Look-ups in named tables: a row name and a column name give one cell, copied from the table.

gulifo
cols = zum, sotogep, kavok
bep: [-64.1, -15.9, -4.5]
leda: [36.1, 58.6, -74.2]
zimazos: [-27.4, -87.8, 9.6]
rov: [25.3, -28.7, -92.2]

kavok of leda: -74.2
sotogep of zimazos: -87.8
zum of zimazos: -27.4
sotogep of leda: 58.6
sotogep of rov: -28.7
zum of leda: 36.1
zum of bep: -64.1
kavok of rov: -92.2
kavok of bep: -4.5
sotogep of bep: -15.9
kavok of zimazos: 9.6
zum of rov: 25.3

dom
         rivoba  tolu  tabofa  remorek  kito  fogikuv  lofuv
gibivud      32    38      82       86    25       38     35
bokul        32    33      25       44    11       60     46
nodenu       18    20      20        9    70        2     11
tetog        54    20      29       25    33       23     13
mizi         24    42      17        5    35       28     32
mada         25    70      47       28    65       32     40
sipe         34    64       3        7    11       24     27
momeb        21     3      33       24    24       30     43
defopa       31    30       3       13    58       39     26
tizup         1    50       9       12    50       26     48
bug          17    23      10        9    60       24     40

nodenu, remorek => 9
mizi, rivoba => 24
bug, fogikuv => 24
gibivud, tabofa => 82
mada, kito => 65
tizup, tabofa => 9
nodenu, rivoba => 18
momeb, lofuv => 43
tizup, tolu => 50

koruma
|  | vikuvu | vutuv | dogagu | ras | mutizu | zuvuk | sugikul |
|---|---|---|---|---|---|---|---|
| vutavud | 23931 | 10377 | 1415 | 6020 | 18985 | 26680 | -59922 |
| tanogep | 22793 | -23984 | 18985 | 18985 | 29095 | 47979 | 71613 |
| retuzu | -15146 | -19756 | -996 | 13080 | 94395 | 18985 | 89771 |
| pezode | -2416 | 52565 | 5530 | 5058 | -21295 | 35655 | -38000 |
| sokeror | 44584 | 30277 | 28955 | 18985 | -32400 | 18985 | -5243 |
| sil | 18842 | 40000 | 9787 | -52437 | 18985 | 8148 | 15056 |
| gad | 29688 | 15825 | -19501 | 18985 | -50355 | -4493 | -23448 |
| seruzov | 8883 | -22509 | 9046 | 45754 | 43164 | 9212 | 41628 |
| besib | 43151 | 21085 | 46572 | 18157 | 42615 | 18985 | 44095 |

dogagu of sil = 9787
sugikul of sil = 15056
vikuvu of tanogep = 22793
mutizu of sil = 18985
vikuvu of gad = 29688
vutuv of retuzu = -19756
sugikul of vutavud = -59922
zuvuk of retuzu = 18985
dogagu of sokeror = 28955
zuvuk of vutavud = 26680
vutuv of sokeror = 30277
vikuvu of sil = 18842
ras of retuzu = 13080
zuvuk of pezode = 35655
mutizu of retuzu = 94395
vutuv of pezode = 52565
mutizu of pezode = -21295
ras of pezode = 5058
sugikul of retuzu = 89771
Which row has the largest vutuv? pezode

Table nup
,duz,koribol,tobad,res,vos,muliter,kapudu
sab,23.14,42.04,17.78,47.48,84.77,35.06,43.64
nuv,81.23,24.59,43.75,74.72,24.56,92.91,26.45
fenap,51.71,17.79,7.08,35.51,34.26,25.79,85.13
pevir,27.02,58.50,45.14,30.91,65.56,30.40,43.93
viv,75.38,52.55,96.91,57.57,26.84,82.97,16.58
befut,39.28,49.88,61.21,52.66,78.62,36.66,29.90
tep,30.90,44.18,41.34,53.70,85.76,36.45,35.68

pevir, res => 30.91
viv, kapudu => 16.58
nuv, kapudu => 26.45
sab, koribol => 42.04
pevir, muliter => 30.40
pevir, duz => 27.02
fenap, res => 35.51
tep, tobad => 41.34
nuv, muliter => 92.91
tep, kapudu => 35.68
befut, duz => 39.28
befut, muliter => 36.66
viv, res => 57.57

lono =
	gunup	gabi	niv
zum	104	75	58
zat	101	131	130
piziba	103	151	128
nuranip	61	116	128
dom	77	97	97
bifibe	148	97	79
sop	134	127	105
zun	31	217	44
rad	136	93	74
rituv	137	76	82
dimezo	133	68	122

rituv, gunup -> 137
rad, gunup -> 136
sop, niv -> 105
zum, gabi -> 75
zun, gunup -> 31
zat, gunup -> 101
dimezo, gabi -> 68
zun, gabi -> 217
bifibe, gunup -> 148
rituv, niv -> 82
zum, gunup -> 104
zun, niv -> 44
piziba, gabi -> 151
dom, gunup -> 77
dom, niv -> 97
dimezo, gunup -> 133
nuranip, gunup -> 61
rituv, gabi -> 76
zat, niv -> 130

dadog:
	zot	ragome	lig	rikerib	zumi	pekaton	dod	veso	bog	budur
fosor	-1.46	-2.79	-2.36	0.71	2.83	1.16	0.71	4.51	-2.89	-3.08
bep	3.27	2.67	0.63	-2.49	-3.70	-1.64	-0.28	-1.07	-2.64	-0.99
nebe	-4.54	-2.13	-2.17	0.79	2.00	2.71	1.00	0.95	-1.09	-0.44
pak	-6.11	-6.44	5.92	4.97	-5.71	0.98	-4.85	-7.60	-5.84	-4.93
vori	-2.24	0.14	-6.58	-5.09	-1.97	-6.42	-3.84	4.03	-2.68	-3.75

vori, dod => -3.84
bep, ragome => 2.67
bep, zot => 3.27
fosor, dod => 0.71
fosor, bog => -2.89
nebe, veso => 0.95
bep, bog => -2.64
vori, bog => -2.68
pak, ragome => -6.44
vori, zot => -2.24
vori, budur => -3.75
fosor, veso => 4.51
nebe, rikerib => 0.79
fosor, ragome => -2.79
fosor, budur => -3.08
nebe, lig => -2.17

raf:
,bar,vel,pebav,dufozu,gadar,tozi
zepu,-5376,-527,-570,3934,-10186,3753
dul,-2617,6399,-52847,3934,-21171,2388
boreg,-5376,6122,-570,3934,-10186,3753
sutevoz,-10952,6122,11899,3934,-10186,36585
vob,-5376,9423,-570,3934,-32204,3753
zav,24910,54401,-570,-38694,-10186,69
til,-5376,1385,-570,3934,-10186,1395
rap,-5376,8827,48362,33621,-10186,20596
tofubi,-5376,26056,-32254,3934,-10186,-28162
seri,-5376,6122,18225,-15251,1682,3753
mur,33598,6122,-570,1366,17976,45667
mabilos,-5376,6122,-5735,3934,-10186,3753

What is the vel of seri in raf? 6122
What is the bar of tofubi in raf? -5376
What is the gadar of dul in raf? -21171
What is the vel of vob in raf? 9423
What is the vel of sutevoz in raf? 6122
What is the pebav of dul in raf? -52847
What is the tozi of vob in raf? 3753
What is the pebav of tofubi in raf? -32254
What is the dufozu of rap in raf? 33621
What is the pebav of rap in raf? 48362
What is the gadar of zav in raf? -10186
What is the tozi of sutevoz in raf? 36585
What is the dufozu of seri in raf? -15251
What is the dufozu of zepu in raf? 3934
What is the vel of zepu in raf? -527
What is the pebav of sutevoz in raf? 11899
What is the tozi of mabilos in raf? 3753
What is the vel of zav in raf? 54401
What is the dufozu of dul in raf? 3934
Which row has the largest bar? mur

momutat =
cols = pifisad, larope, relebaf
gonosi: [-0.12, 0.17, 0.05]
dal: [-0.59, 0.02, 0.19]
rosiku: [0.37, -0.24, 0.12]
tebebo: [0.34, 0.09, -0.16]
zageke: [-0.43, -0.29, 0.11]
zetepo: [0.03, 0.58, -0.32]
famar: [0.51, 0.21, -0.11]
gege: [0.57, 0.02, -0.06]
memira: [-0.25, -0.69, 0.25]
pumelin: [-0.48, 0.47, -0.12]
veve: [0.14, -0.04, 0.20]
sir: [-0.32, -0.06, 0.20]
zito: [0.20, -0.38, 0.35]
bok: [-0.13, -0.44, 0.40]

famar, larope: 0.21
zetepo, relebaf: -0.32
gege, larope: 0.02
zageke, pifisad: -0.43
famar, relebaf: -0.11
zetepo, larope: 0.58
zageke, relebaf: 0.11
memira, larope: -0.69
zito, relebaf: 0.35
veve, relebaf: 0.20
sir, pifisad: -0.32
dal, larope: 0.02
pumelin, larope: 0.47
famar, pifisad: 0.51
zageke, larope: -0.29
gonosi, relebaf: 0.05
sir, larope: -0.06
rosiku, relebaf: 0.12
gege, pifisad: 0.57
zito, pifisad: 0.20

beg
columns: nev, nivab, nunipem, zep, defefa, parud, mim, pidadob, pebot
bop: [23127, -24604, -4329, -12245, 54550, -41850, -33718, -15628, 38889]
puren: [-11150, -7133, -35956, 87452, -52465, 23463, 66229, 60034, -25798]
tuta: [8902, -6518, 2999, 6431, -40611, -4108, 61902, 8588, -55013]
berapak: [21829, 10507, -42159, -62245, 41631, -28880, -86847, 10352, 78890]

pidadob of tuta is 8588
nivab of berapak is 10507
parud of puren is 23463
zep of puren is 87452
nev of berapak is 21829
zep of berapak is -62245
nunipem of tuta is 2999
pebot of tuta is -55013
zep of tuta is 6431
nunipem of berapak is -42159
pebot of berapak is 78890
pidadob of bop is -15628
pebot of bop is 38889
nivab of bop is -24604
nivab of puren is -7133
nev of bop is 23127
pebot of puren is -25798

Table vatas
|  | vutotom | bodobo | lel | dol | miluz | goruveg | dur | tipala | gab |
|---|---|---|---|---|---|---|---|---|---|
| fomu | 2.475 | 2.510 | 4.021 | 7.806 | 7.682 | 3.986 | 2.549 | 2.276 | 2.305 |
| fov | 2.350 | 2.306 | 2.286 | 2.270 | 2.402 | 2.317 | 2.416 | 4.287 | 8.028 |
| vobuked | 2.399 | 2.252 | 2.460 | 3.686 | 7.460 | 7.999 | 4.346 | 2.605 | 2.206 |
| kat | 7.909 | 7.583 | 3.751 | 2.351 | 2.232 | 2.286 | 2.246 | 2.398 | 2.314 |
| tob | 2.354 | 2.294 | 2.474 | 4.204 | 7.998 | 7.401 | 3.832 | 2.534 | 2.266 |
| mak | 8.524 | 6.500 | 3.131 | 2.220 | 2.286 | 2.351 | 2.264 | 2.399 | 2.295 |
| leko | 2.263 | 2.390 | 2.375 | 2.285 | 2.235 | 2.433 | 4.171 | 7.958 | 7.595 |
| lesu | 2.288 | 2.309 | 2.542 | 4.139 | 7.998 | 7.623 | 3.854 | 2.555 | 2.271 |
| pes | 2.409 | 3.976 | 7.757 | 7.506 | 3.980 | 2.356 | 2.365 | 2.317 | 2.254 |

tipala of leko: 7.958
dol of lesu: 4.139
dur of fov: 2.416
lel of fomu: 4.021
bodobo of vobuked: 2.252
lel of lesu: 2.542
tipala of lesu: 2.555
tipala of kat: 2.398
goruveg of pes: 2.356
vutotom of kat: 7.909
bodobo of pes: 3.976

